Each row has a name. Each question is about the rows just above it. Places in a row count from 0.

Columns, left to right: C J B P R L G A S
[126 125 184 143 133  91 113  85  87] : D
[124 115  92 124 164 126 160  79 161] : Y
[126 125 184 143 133 164 113  85  87] : Q
Which column holds this, read top down? [126 164] => L
Which column holds this, read top down? [133 164] => R
Which column holds this, read top down? [161  87] => S
key -> tag
[126] -> j959
[184] -> j227
[124] -> j318
[115] -> j659
[116] -> j175
[125] -> j284
Look up the entry of Q at place 1 in the table: => j284
[126 124] is in which column, read top down? => C

Columns, left to right: H N K Z F E U
[142 107 172 144  97 125 116] -> X
[134  98 135 140 127 138 100] -> V
[154 107 174 159  76  73 144] -> T
[142 107 172 144  97 148  74] -> M
[154 107 174 159 125 157  97] -> W
[174 172] is in which column, read top down? => K
key -> tag
[133] -> j534
[155] -> j17
[100] -> j620
[134] -> j635
[154] -> j552
[142] -> j999
[135] -> j921
Look up the entry of V at place 0 in the table: => j635

Columns, left to right: sudis ves vik pivi seba leben rupa koloz lobi
[120 102 132 143 116 129 114 130 126] -> Noda
[142 151 127 101 132 134 140 122 146] -> zapu
[154 124 194 153  96 126 137  93 149] -> suk
[133 138 137 116 134 128 129 119 139] -> Tib
[114 110 122 157 126 120 120 138 103] -> Zorok
[121 122 126 141 131 123 125 132 115] -> rekil
[132 177  93  88 161 129 149 138 126] -> Duza
[132 159 124 108 150 124 140 124 130] -> nunuv
[123 138 113 107 145 130 126 132 133] -> zoso
[120 137 112 111 147 127 125 133 128] -> dit
[122 115 142 143 126 123 119 122 124] -> fitu
[120 123 129 124] is in which column, read top down? => leben
tags:
[119] -> j277
[140] -> j363
[139] -> j719
[126] -> j995
[104] -> j247
[103] -> j810
[120] -> j199
[102] -> j923
Join Zorok by its entry at place 8: => j810
Which column holds [ 93 119 138 132 138 124 132 133 122] top down? => koloz
[142 154 133 114 121 132 132 123 120 122] is in which column, read top down? => sudis
Where do [121 122 126 141 131 123 125 132 115] appear? => rekil

Columns, left to right: Ligol Labid Mife Mirip kave Bev fole
[119 109  95 102  95  69 169]  tiv
[108 190 110  69 122 148 185]  Los
[140  89  78 177 112 124  72]  rumik
[192 110 111  68 107  63 154]  Bosif
[101 121  92  99  82 183 128]  pomi
Table of tags by key:
[190] -> j255
[110] -> j235
[121] -> j750
Look up the entry of Los at place 1 in the table: => j255
Which column holds this, read top down? [ 69 177] => Mirip
Which column holds this, read top down? [107  82] => kave

Columns, left to right: leles Gelif Tavo Fab nivin siki paniz pesoz
[100 107 139 118 140 129 168 132] = Mon
[128 111 115 104 160 135 122  83] = Toles
[147 144 118 127 110 124  79 130] = Mela
[122 119 110 151 117 149 127 192] = rikef
[131 120 121 125 144 165 168 158] = zit
[148 124 150 138 125 147 106 111] = suval
[122 143 132 133 147  96 138 124] = ver
[156 172 122 137 127  83 131 125] = tomaf
[182 128 125 140 167 122 152 110] = Leke
key -> tag
[128] -> j876
[144] -> j927
[143] -> j51
[140] -> j506
The tag of Leke, keyed by place 1: => j876
Where do [122 143 132 133 147  96 138 124] appear? => ver
Whose row is [147 144 118 127 110 124  79 130]? => Mela
Which column holds this, read top down? [ 83 130 192 158 111 124 125 110] => pesoz
Which column holds [140 160 110 117 144 125] top down? => nivin
Which column holds this, read top down? [125 138] => Fab

Columns, left to right: tak mulum Sipu Ridas
[110  60 157 137] : taza
[107  75 138 107] : kob
[110  60 157 133] : Giru
Which column holds this, read top down? [107 133] => Ridas
Which column holds [138 157] top down? => Sipu
Which column holds [107 110] top down? => tak
Which column holds [75 60] top down? => mulum

Columns, left to right: ked buva ris Reru sinel Pela nodi
[121 159 131 102  91 145 114] : Pil
[142  99 132 134 166 128 129] : Dinok
[137 127 131  94 148 135 116] : mep
[135 140 133 102 123 137 135] : bod
[116 129 131 144 153 121 122] : Ruvi
[107 146 132 121 150  93 124] : musi
[157  99 132 119 123 109 131] : bero
[ 62  87 132  85 157 135 132] : lekap
[123 131 133 142 140 109 142] : luvob
[177 140 134  69 125 169 152] : Zufez
[153 144 132 124 133 132 133] : degav
tags:
[132] -> j309
[129] -> j822
[130] -> j360
[133] -> j677
[131] -> j332
The tag of Ruvi, keyed by place 2: => j332
Where do [116 129 131 144 153 121 122] appear? => Ruvi
Where do [177 140 134  69 125 169 152] appear? => Zufez
Which column holds [148 123 153 150 123 157 140 125 133] top down? => sinel
Whose row is [153 144 132 124 133 132 133]? => degav
[121 159 131 102  91 145 114] is in which row? => Pil

Columns, left to right: sufo Goz Sab rerum Sorut
[121 121 122 125 118] = Kikif
[123  72  85 116 108] = detat
[116 122 126 117 115] = Pumef
[137  64  68 118 115] = tis
[149 139 110  79 165] = Sevi
[146 138 113  82 161] = fotak
[113 112 117 149 105] = soke
Which column holds [126  68] top down? => Sab
[121 123 116 137] is in which column, read top down? => sufo

Columns, left to right: nobob zunof Rigo pade Zepa
[150 190  56 151 154] : mabif
[ 93  63  90  59 137] : vavul
[183 150 191 136 152] : depim
[ 78 172 169 120  76] : mazu
[161  78 133 196 143] : zuku
Table of tags by key:
[63] -> j88
[78] -> j764
[172] -> j811
[59] -> j317
[150] -> j306
Join vavul by its entry at place 1: => j88
Whose row is [150 190  56 151 154]? => mabif
Which row holds [ 78 172 169 120  76]? => mazu
Whose row is [161  78 133 196 143]? => zuku
Which row holds [183 150 191 136 152]? => depim
Which column holds [ 93 183] top down? => nobob

Columns, left to right: fese Tetel luduk zeko gal zopek
[100  82 182  92 135 191] = Bego
[ 98 140 200 161 112  68] = Kuv
[ 98 140 200 161 112 147] = debo
tags:
[140] -> j521
[192] -> j721
[82] -> j143
[191] -> j66
[83] -> j154
The tag of Bego, keyed by place 1: => j143
[98 98] is in which column, read top down? => fese
Which row holds [ 98 140 200 161 112 147]? => debo

Columns, left to right: vedug Rakag der Vute mape
[144 107 123  88 118] = Puga
[144 155 123  88 118] = gev
[112 124 131 159 153] = viv
[195  91  96 101 159] = nifik
[144 127 123  88 118] = lirep
Which column holds [123 131  96] top down? => der
key -> tag
[91] -> j289
[95] -> j419
[125] -> j275
[92] -> j527
[124] -> j650
[96] -> j642
Join nifik by its entry at place 1: => j289
Which row holds [144 107 123  88 118]? => Puga

Columns, left to right: dov Bofu Mebut Govil gorat
[136 170 158 113  63] : Biko
[130 128 115 118 100] : Dezis
[124 113  96 136  99] : des
[ 68 151 194 112 193] : det
[193 134 107 110 131] : Foliv
[ 82  78 115 100 109] : Gub
[141 133  80  99 120] : Fek
[189  90 158 124 128] : feli
[131 135  67 141 103] : kapu
tags:
[159] -> j507
[116] -> j714
[190] -> j190
[115] -> j380
[158] -> j989
[189] -> j163
[128] -> j486
Look up the entry of feli at place 2 in the table: => j989
[124  68 193  82] is in which column, read top down? => dov
The row with [ 68 151 194 112 193] is => det

Columns, left to right: Taru Domu mobel siru Fir Voto fale sego
[124 147 118 162 147 143 131 124] : kapuf
[130 163 128 182 152 150 118 125] : zefo
[128 130 120 135 104 107 139 122] : Vog
[130 159 132 170  84  89 153 129] : lud
Which column holds [182 135 170] top down? => siru
Which column holds this, read top down? [118 128 120] => mobel
tags:
[162] -> j8
[182] -> j838
[135] -> j691
[129] -> j130
[170] -> j774
Look up the entry of lud at place 3 in the table: => j774
Which column holds this, read top down? [104  84] => Fir

Columns, left to right: vibat Fop pere zomev rovib zeni
[126 112 121  60 159 139] = Vipom
[132  97 170 122 148 135] = vudim
[102 145 114 143 149 111] = Mirad
tags:
[97] -> j10
[145] -> j92
[112] -> j386
[114] -> j695
Join Mirad by its entry at place 1: => j92
Which column holds [132 102] top down? => vibat

